Here is a tiny trained network, its code and every weight. The questions are about switching its units off for an input and a class, where a switched-off unit gives its printed mean instead of its output.

import numpy as np


def w(rows, s, z=0):
    codes = np.array(rows[::2]) - 128.0
    scale = np.full(codes.shape[1], s)
    scale[-1] = z or s
    return codes * scale


def f(y):
    return np.maximum(y, 0)


def log_softmax(a):
    a = a - a.max(-1, keepdims=True)
    return a - np.log(np.exp(a).sum(-1, keepdims=True))


def net(x, mask):
    res = np.array(x, float).reshape(1, 8) / 4 @ E
    y = f(res @ A[0][:, :-1].T + A[0][:, -1])
    res = res + np.where(mask, y, B[0][:, -1]) @ B[0][:, :-1]
    return log_softmax(res[-1] @ U[:, :-1].T + U[:, -1])


A, B = {}, {}
E = w([
[130,126,127,123,124,130,129,128,127,131],'x0',
[211,231,212,123,207,45,173,132,214,32],'x1',
[124,126,129,125,128,126,127,131,131,129],'x2',
[42,175,227,195,44,48,51,123,19,29],'x3',
[15,206,131,19,130,18,219,77,106,243],'x4',
[97,203,9,131,55,104,27,23,253,84],'x5',
[202,24,114,39,227,27,25,23,52,113],'x6',
[101,207,183,232,241,202,70,43,123,239],'x7',
],0.005)
A[0] = w([
[137,79,201,123,166,143,186,189,52,152,68],'n1',
[165,51,79,37,33,60,184,198,131,34,101],'n2',
[139,78,205,119,167,146,190,189,50,158,99],'n3',
[224,74,117,206,128,205,61,162,157,43,30],'n4',
[137,109,172,134,150,143,158,161,88,142,15],'n5',
[142,79,207,119,172,142,190,190,50,156,69],'n6',
[199,63,109,76,208,62,37,45,75,112,52],'n7',
[200,209,205,121,202,60,173,139,200,53,102],'n8',
[200,86,48,66,202,179,200,138,209,198,88],'n9',
[66,156,223,164,74,42,65,126,19,45,46],'n10',
[152,141,154,207,178,178,82,95,130,136,104],'n11',
[166,44,76,32,22,52,194,211,130,20,82],'n12',
[97,175,40,119,72,113,51,48,212,105,19],'n13',
[145,83,204,113,179,137,191,184,57,157,48],'n14',
[136,108,167,126,146,137,150,154,91,135,4],'n15',
[214,91,136,194,144,182,66,160,148,55,29],'n16',
[206,91,43,70,203,187,188,127,216,194,77],'n17',
[194,210,199,127,204,70,167,135,197,62,81],'n18',
[201,90,49,69,206,180,198,131,213,201,54],'n19',
[80,222,134,206,54,204,202,217,192,139,52],'n20',
[132,85,210,127,162,145,181,192,43,150,91],'n21',
[78,230,133,214,48,214,208,222,197,141,44],'n22',
[100,169,51,122,77,120,61,63,202,110,55],'n23',
[190,65,107,73,214,55,33,36,72,122,31],'n24',
[202,216,209,120,209,56,177,141,206,45,101],'n25',
[110,196,198,229,253,176,82,27,112,223,74],'n26',
[37,189,133,37,129,43,207,86,111,210,84],'n27',
[34,194,132,36,131,38,208,84,113,213,75],'n28',
[41,200,126,37,134,37,203,79,124,207,74],'n29',
[31,27,53,134,56,206,87,136,38,213,97],'n30',
[97,169,51,123,76,115,56,58,201,108,48],'n31',
],0.0052,0.0034)
B[0] = w([
[182,186,51,147,153,58,157,74,195,92,200],'n1',
[76,226,153,88,217,187,54,200,160,243,245],'n2',
[177,186,58,149,153,64,153,82,189,93,212],'n3',
[188,36,149,166,168,197,86,212,142,51,225],'n4',
[144,150,102,129,139,94,146,105,163,107,148],'n5',
[188,196,45,151,158,52,158,76,203,91,206],'n6',
[62,32,197,26,157,106,242,99,166,125,241],'n7',
[152,96,47,118,39,190,129,65,29,221,234],'n8',
[49,187,216,204,37,74,82,115,64,74,253],'n9',
[29,194,239,217,17,69,94,115,68,65,217],'n10',
[122,158,146,119,177,170,68,203,151,159,195],'n11',
[76,232,153,89,218,186,50,199,162,245,253],'n12',
[207,199,40,158,174,40,181,78,198,82,208],'n13',
[179,195,55,152,155,64,148,86,195,100,198],'n14',
[148,152,97,137,132,98,143,102,155,107,141],'n15',
[176,42,140,168,144,186,93,190,126,64,206],'n16',
[46,180,223,203,39,64,91,117,68,60,251],'n17',
[148,94,54,112,47,186,130,71,33,216,222],'n18',
[51,180,217,205,36,71,88,114,61,64,245],'n19',
[72,10,189,11,175,88,240,70,156,123,236],'n20',
[178,184,58,152,146,54,162,72,195,84,207],'n21',
[77,13,188,16,174,91,234,77,154,123,246],'n22',
[189,187,61,149,166,55,172,86,187,88,203],'n23',
[53,32,194,14,156,101,254,85,166,135,240],'n24',
[151,98,49,117,42,188,129,67,30,216,242],'n25',
[75,224,151,54,216,183,58,221,177,239,247],'n26',
[205,40,140,188,159,213,63,223,134,44,246],'n27',
[205,35,140,187,161,217,63,222,134,44,248],'n28',
[196,38,134,176,156,206,76,209,131,54,245],'n29',
[185,106,25,117,25,184,137,39,13,226,244],'n30',
[195,194,52,156,167,53,171,87,193,89,203],'n31',
],0.0051,0.0061)
U = w([
[206,206,27,157,161,36,165,84,202,79,99],'0',
[59,11,202,19,160,105,226,98,154,127,21],'1',
[211,29,145,193,153,208,68,215,130,46,108],'2',
[32,207,228,215,25,70,91,117,63,76,92],'3',
[84,239,142,80,209,178,63,190,159,255,224],'4',
[175,94,13,117,34,181,138,64,23,232,253],'5',
],0.0087,0.00071)

Each question gives the input, the list of numbers given to net, and the class t.
The units are the neurons (one row each of A and B). Each row of codes is followed by its name. A weight is (code - 128) times the scale printed after its matrix; where a second scale follows, it is the last column's (A, B and U).
mask holds one flag per neuron, in row order. A switched-off neuron (its flag False) gives its mean, the last column of its row in B, instead of its output. The means were averaged over made-up inputs and are rounded, as every weight is.
A unit's drop is (log p(t) with every unit on - log p(t) with that unit switched off) / (log p(t) with every unit on - log p(t) with every unit switched off).
The circuit of an input: a set's keep is (log p(t) with only the set's units on - log p(t) with every unit switched off) / (log p(t) with every unit on - log p(t) with every unit switched off). Starting from the 12 units with the biggest drops (on a tie, the unit counted first), units are removed one at a time, each time the one whose removal leaves the highest keep (on an exact tie, the one counted first), for as long as the keep stays at least 0.8.
circuit, biggest first: the units of the circuit, biggest drop first
unit that matters most: the unit with the biggest drop
top k neurons: the k neurons with the biggest drops, biggest first
drop when u is switched off: that unit's drop, to one decimal
input [-6,-2,5,-5,-6,0,1,8], class 4: unit that matters most => n26
input [3,-4,-8,1,4,-3,0,-5], class 4: circuit, biggest first => (n12 n2)
input [7,-7,7,-7,0,2,8,0], class 1: top 2 neurons => (n24 n7)
input [-4,8,4,-5,8,-7,-6,5], class 2: top 4 neurons => (n28 n27 n29 n30)
input [1,-2,-2,6,7,-5,-8,-8], class 1: top 2 neurons => (n20 n22)
input [2,8,1,-6,7,5,-3,-6], class 5: circuit, biggest first => (n25 n8)
input [-8,7,2,-3,-5,1,-7,-2], class 1: top 2 neurons => (n22 n20)
input [-1,-3,5,-3,-5,5,-1,-6], class 4: top 2 neurons => (n12 n2)
input [-1,0,-4,4,6,7,2,-3], class 0: top 2 neurons => (n13 n31)
input [1,7,5,-4,0,0,8,3], class 1: top 3 neurons => (n24 n7 n30)
input [-5,-8,0,1,-3,8,-2,-4], class 0: top 3 neurons => (n13 n31 n23)
input [1,6,2,4,-1,2,6,-3], class 1: top 2 neurons => (n7 n24)
input [7,6,2,3,-4,4,-5,6], class 4: top 3 neurons => (n26 n30 n11)
input [-8,-8,-4,4,-7,-2,-1,-2], class 5: circuit, biggest first => (n30)
input [1,-6,7,-5,-2,4,8,1], class 1: top 2 neurons => (n24 n7)
input [4,-1,-6,7,3,2,-7,2], class 1: drop when n22 is switched off => 0.5
input [3,6,5,7,3,6,0,8], class 4: drop when n17 is switched off => 0.2
input [-3,7,-4,1,-1,6,-5,-6], class 5: drop when n18 is switched off => 0.3
